Below is a small trained network, with its code and all its weights. Each question gives an input and a target symbol and asks what happens when units are switched off, that is, made to give their printed mean instead of their output.

import numpy as np


def w(rows, s, z=0):
    codes = np.array(rows[::2]) - 128.0
    scale = np.full(codes.shape[1], s)
    scale[-1] = z or s
    return codes * scale


def norm(h):
    return h / np.sqrt((h * h).mean(-1, keepdims=True) + 1e-5)


def f(y):
    return np.maximum(y, 0)


def softmax(a):
    e = np.exp(a - a.max(-1, keepdims=True))
    return e / e.sum(-1, keepdims=True)


def log_softmax(a):
    a = a - a.max(-1, keepdims=True)
    return a - np.log(np.exp(a).sum(-1, keepdims=True))


def net(x, mask):
    ids = ['ΞΣβζηλτφψ'.index(c) for c in x.split()]
    T = len(ids)
    res = E[ids] + P[:T]
    r = norm(res)
    for j in range(2):
        rows = slice(2 * j, 2 * j + 2)
        q, k, v = (r @ M[0][rows].T for M in (Q, K, V))
        z = softmax(np.where(np.tri(T) > 0, q @ k.T / 2**0.5, -1e9)) @ v
        o = O[0][rows]
        res = res + np.where(mask[j], z, o[:, -1]) @ o[:, :-1]
    y = f(norm(res) @ A[0][:, :-1].T + A[0][:, -1])
    res = res + np.where(mask[2:6], y, B[0][:, -1]) @ B[0][:, :-1]
    return log_softmax(norm(res)[-1] @ U[:, :-1].T + U[:, -1])


Q, K, V, O, A, B = {}, {}, {}, {}, {}, {}
E = w([
[173,151,227,209],'Ξ',
[135,61,126,57],'Σ',
[112,121,191,103],'β',
[169,34,110,180],'ζ',
[41,183,189,167],'η',
[188,66,111,110],'λ',
[254,161,136,122],'τ',
[82,83,72,222],'φ',
[89,23,68,163],'ψ',
],0.016)
P = w([
[253,30,230,226],'0',
[210,83,208,175],'1',
[182,96,187,157],'2',
[165,116,170,147],'3',
[145,128,146,147],'4',
[129,129,128,124],'5',
[156,122,129,134],'6',
],0.0055)
Q[0] = w([
[99,166,43,137],'head 1',
[169,191,91,100],'head 1',
[160,253,27,57],'head 2',
[182,134,249,155],'head 2',
],0.019)
K[0] = w([
[169,96,171,185],'head 1',
[127,120,176,116],'head 1',
[146,63,251,207],'head 2',
[173,177,172,36],'head 2',
],0.023)
V[0] = w([
[88,131,103,2],'head 1',
[88,85,53,197],'head 1',
[152,196,39,193],'head 2',
[53,101,94,144],'head 2',
],0.0085)
O[0] = w([
[156,33,125,38,42],'head 1',
[72,43,62,180,70],'head 1',
[79,255,134,124,56],'head 2',
[109,108,189,183,2],'head 2',
],0.0071,0.0057)
A[0] = w([
[224,60,49,160,4],'neuron 1',
[73,162,218,163,83],'neuron 2',
[45,135,168,2,146],'neuron 3',
[226,168,33,68,136],'neuron 4',
],0.009,0.0023)
B[0] = w([
[81,177,57,49,234],'neuron 1',
[94,104,96,6,170],'neuron 2',
[225,135,69,118,174],'neuron 3',
[142,221,105,126,254],'neuron 4',
],0.011,0.0063)
U = w([
[162,97,254,147,123],'Ξ',
[157,54,92,38,3],'Σ',
[171,36,168,32,143],'β',
[129,72,54,169,154],'ζ',
[17,138,195,49,91],'η',
[149,216,108,80,150],'λ',
[224,177,134,184,93],'τ',
[120,110,98,214,94],'φ',
[71,91,128,178,201],'ψ',
],0.0092,0.0049)

Each question gives the input, a string of symbols that net reads in full, and the target symbol t.
The units are the heads (2 rows each of Q, K, V and O) and the neurons (one row each of A and B). Each row of codes is followed by its name. A weight is (code - 128) times the scale printed after its matrix; where a second scale follows, it is the last column's (O, A, B and U).
mask holds one flag per unit, heads first, then neurons. A switched-off unit (its flag False) gives its mean, the last column of its rows in O or B, instead of its output. The means were averaged over made-up inputs and are rounded, as every weight is.
A unit's drop is (log p(t) with every unit on - log p(t) with that unit switched off) / (log p(t) with every unit on - log p(t) with every unit switched off).
The circuit of an input: a set's keep is (log p(t) with only the set's units on - log p(t) with every unit switched off) / (log p(t) with every unit on - log p(t) with every unit switched off). Starting from all 6 units, units are removed one at a time, each time the one whose removal leaves the highest keep (on an exact tie, the one counted first), for as long as the keep stays at least 0.8.
circuit, biggest first: the units of the circuit, biggest drop first
most important unit: the unit with the biggest drop
k most important neurons: the k neurons with the biggest drops, biggest first
which heads matter: for each layer, one digit per head in row order, 1 if its drop is at least 0.15 and else 0, layers parted by /
drop when u is switched off: that unit's drop, to one decimal
input τ Ξ λ ψ φ ψ β, target ζ: most important unit => head 1
input ζ τ β ζ, target λ: circuit, biggest first => head 2; neuron 1
input β τ τ β φ ψ, target ψ: which heads matter => 01
input φ Ξ Σ Σ Ξ, target β: which heads matter => 10
input ζ β β β Ξ, target Ξ: 3 most important neurons => neuron 4; neuron 3; neuron 1
input β τ β Σ Ξ, target β: circuit, biggest first => head 1; neuron 4
input ψ τ Σ β, target β: which heads matter => 00
input Σ η Σ η, target β: drop when neuron 2 is switched off => 0.3
input τ τ Σ η Σ Ξ, target Ξ: drop when head 2 is switched off => -0.1
input Σ τ τ τ ζ ζ ζ, target λ: drop when head 2 is switched off => 0.8
input λ Ξ Σ η β, target β: drop when head 2 is switched off => 0.2
